Here is a tiny trained network, its code and every weight. The questions are about switching its units off for an input and a target symbol, where a switched-off unit gives its printed mean instead of its output.

import numpy as np


def w(rows, s, z=0):
    codes = np.array(rows[::2]) - 128.0
    scale = np.full(codes.shape[1], s)
    scale[-1] = z or s
    return codes * scale


def f(y):
    return np.maximum(y, 0)


def softmax(a):
    e = np.exp(a - a.max(-1, keepdims=True))
    return e / e.sum(-1, keepdims=True)


def log_softmax(a):
    a = a - a.max(-1, keepdims=True)
    return a - np.log(np.exp(a).sum(-1, keepdims=True))


def net(x, mask):
    ids = ['ΔΣαβλτω'.index(c) for c in x.split()]
    T = len(ids)
    res = E[ids] + P[:T]
    u = 0
    for l in range(2):
        r = res
        for j in range(2):
            rows = slice(2 * j, 2 * j + 2)
            q, k, v = (r @ M[l][rows].T for M in (Q, K, V))
            z = softmax(np.where(np.tri(T) > 0, q @ k.T / 2**0.5, -1e9)) @ v
            o = O[l][rows]
            res = res + np.where(mask[u + j], z, o[:, -1]) @ o[:, :-1]
        u += 2
        y = f(res @ A[l][:, :-1].T + A[l][:, -1])
        res = res + np.where(mask[u : u + 8], y, B[l][:, -1]) @ B[l][:, :-1]
        u += 8
    return log_softmax(res[-1] @ U[:, :-1].T + U[:, -1])


Q, K, V, O, A, B = {}, {}, {}, {}, {}, {}
E = w([
[112,107,112,121],'Δ',
[47,142,98,115],'Σ',
[114,127,102,144],'α',
[178,81,144,100],'β',
[125,138,120,140],'λ',
[134,75,32,250],'τ',
[132,86,88,132],'ω',
],0.016)
P = w([
[112,150,71,66],'0',
[133,127,110,149],'1',
[177,227,143,135],'2',
[125,68,159,125],'3',
[195,106,139,95],'4',
[85,151,250,164],'5',
],0.015)
Q[0] = w([
[123,168,109,152],'0.h1',
[174,106,84,142],'0.h1',
[87,157,129,105],'0.h2',
[214,153,7,85],'0.h2',
],0.011)
K[0] = w([
[70,108,16,80],'0.h1',
[163,167,20,118],'0.h1',
[51,124,203,53],'0.h2',
[244,254,166,52],'0.h2',
],0.0087)
V[0] = w([
[82,134,189,185],'0.h1',
[196,144,168,10],'0.h1',
[109,1,150,191],'0.h2',
[66,12,130,81],'0.h2',
],0.0072)
O[0] = w([
[162,100,192,188,51],'0.h1',
[79,16,2,152,2],'0.h1',
[226,128,66,75,196],'0.h2',
[134,175,117,100,93],'0.h2',
],0.0083,0.0045)
A[0] = w([
[153,54,187,105,92],'0.n1',
[175,112,176,157,122],'0.n2',
[163,146,252,101,232],'0.n3',
[66,128,178,91,2],'0.n4',
[157,151,136,77,126],'0.n5',
[223,86,84,153,173],'0.n6',
[76,99,130,185,178],'0.n7',
[187,142,146,132,69],'0.n8',
],0.012,0.0027)
B[0] = w([
[113,132,109,213,172],'0.n1',
[123,59,205,103,193],'0.n2',
[107,142,21,125,221],'0.n3',
[232,6,160,56,134],'0.n4',
[133,187,64,81,161],'0.n5',
[86,159,149,2,254],'0.n6',
[127,114,73,175,153],'0.n7',
[132,155,177,115,181],'0.n8',
],0.0089,0.009)
Q[1] = w([
[199,99,229,88],'1.h1',
[101,45,177,93],'1.h1',
[82,8,86,146],'1.h2',
[2,217,157,56],'1.h2',
],0.0095)
K[1] = w([
[89,122,195,111],'1.h1',
[138,108,254,183],'1.h1',
[237,86,168,131],'1.h2',
[82,190,89,22],'1.h2',
],0.0078)
V[1] = w([
[134,85,165,35],'1.h1',
[95,44,74,114],'1.h1',
[206,164,145,122],'1.h2',
[201,140,153,3],'1.h2',
],0.0065)
O[1] = w([
[205,85,172,120,187],'1.h1',
[100,39,39,217,150],'1.h1',
[83,160,2,199,131],'1.h2',
[251,62,81,239,255],'1.h2',
],0.0069,0.007)
A[1] = w([
[186,71,124,163,107],'1.n1',
[10,148,98,132,155],'1.n2',
[71,139,150,118,215],'1.n3',
[116,56,115,102,2],'1.n4',
[151,45,118,200,14],'1.n5',
[145,161,100,210,197],'1.n6',
[125,111,182,55,37],'1.n7',
[179,88,46,124,50],'1.n8',
],0.012,0.0021)
B[1] = w([
[73,187,139,141,204],'1.n1',
[117,113,165,72,138],'1.n2',
[55,115,250,194,131],'1.n3',
[189,133,205,163,175],'1.n4',
[138,208,107,255,185],'1.n5',
[146,47,111,25,179],'1.n6',
[204,181,21,149,147],'1.n7',
[64,183,138,181,254],'1.n8',
],0.0057,0.011)
U = w([
[240,131,244,144,204],'Δ',
[136,151,184,100,68],'Σ',
[120,150,209,102,111],'α',
[123,133,60,102,253],'β',
[161,128,151,112,39],'λ',
[254,174,118,66,68],'τ',
[187,143,145,207,17],'ω',
],0.0075,0.0053)

Each question gives the input, a string of symbols that net reads in full, and the target symbol t.
The units are the heads (2 rows each of Q, K, V and O) and the neurons (one row each of A and B). Each row of codes is followed by its name. A weight is (code - 128) times the scale printed after its matrix; where a second scale follows, it is the last column's (O, A, B and U).
mask holds one flag per unit, layer by layer, with each layer's heads first. A switched-off unit (its flag False) gives its mean, the last column of its rows in O or B, instead of its output. The means were averaged over made-up inputs and are rounded, as every weight is.
A unit's drop is (log p(t) with every unit on - log p(t) with that unit switched off) / (log p(t) with every unit on - log p(t) with every unit switched off).
The circuit of an input: a set's keep is (log p(t) with only the set's units on - log p(t) with every unit switched off) / (log p(t) with every unit on - log p(t) with every unit switched off). Starting from the 12 units with the biggest drops (on a tie, the unit counted first), units are removed one at a time, each time the one whose removal leaves the highest keep (on an exact tie, the one counted first), for as long as the keep stays at least 0.8.
circuit, biggest first: the units of the circuit, biggest drop first
most important unit: the unit with the biggest drop
k most important neurons: the k neurons with the biggest drops, biggest first
top k neurons in layer l: the k neurons of layer l with the biggest drops, biggest first
which heads matter: for each layer, one digit per head in row order, 1 if its drop is at least 0.15 and else 0, layers parted by /
drop of u: that unit's drop, to one decimal
input Σ τ τ τ τ Δ, target τ: which heads matter -> 01 / 00
input ω τ β τ ω, target ω: most important unit -> 0.h2
input β β τ β β λ, target ω: 3 most important neurons -> [1.n5 0.n6 0.n3]
input Σ Σ τ τ ω τ, target τ: which heads matter -> 01 / 00
input τ τ λ τ, target Δ: which heads matter -> 10 / 00
input ω τ β τ, target τ: which heads matter -> 11 / 00
input β τ λ ω τ α, target β: top 2 neurons in layer 1 -> [1.n4 1.n6]
input β Δ β β ω α, target ω: circuit, biggest first -> [0.h1 0.n6]
input β Σ α, target ω: circuit, biggest first -> [0.h1 1.h1 0.n6]
input α Δ β τ ω λ, target τ: which heads matter -> 01 / 00
input τ τ β τ λ β, target τ: which heads matter -> 01 / 10
input τ τ τ β, target β: 2 most important neurons -> [0.n3 0.n1]
input τ β β β, target ω: which heads matter -> 10 / 01
input τ α ω α τ ω, target β: circuit, biggest first -> [0.n3]
input Σ τ ω ω τ λ, target β: top 3 neurons in layer 0 -> [0.n3 0.n6 0.n4]
input Σ α β τ β ω, target τ: which heads matter -> 01 / 00
input β τ τ, target Δ: which heads matter -> 10 / 01
input τ β λ τ β λ, target τ: drop of 1.h1 -> 0.1
input τ β ω β, target ω: drop of 0.n2 -> 0.0
input λ τ ω β τ α, target β: drop of 1.n4 -> 0.2
input τ Δ β τ τ β, target β: drop of 0.n1 -> 0.1
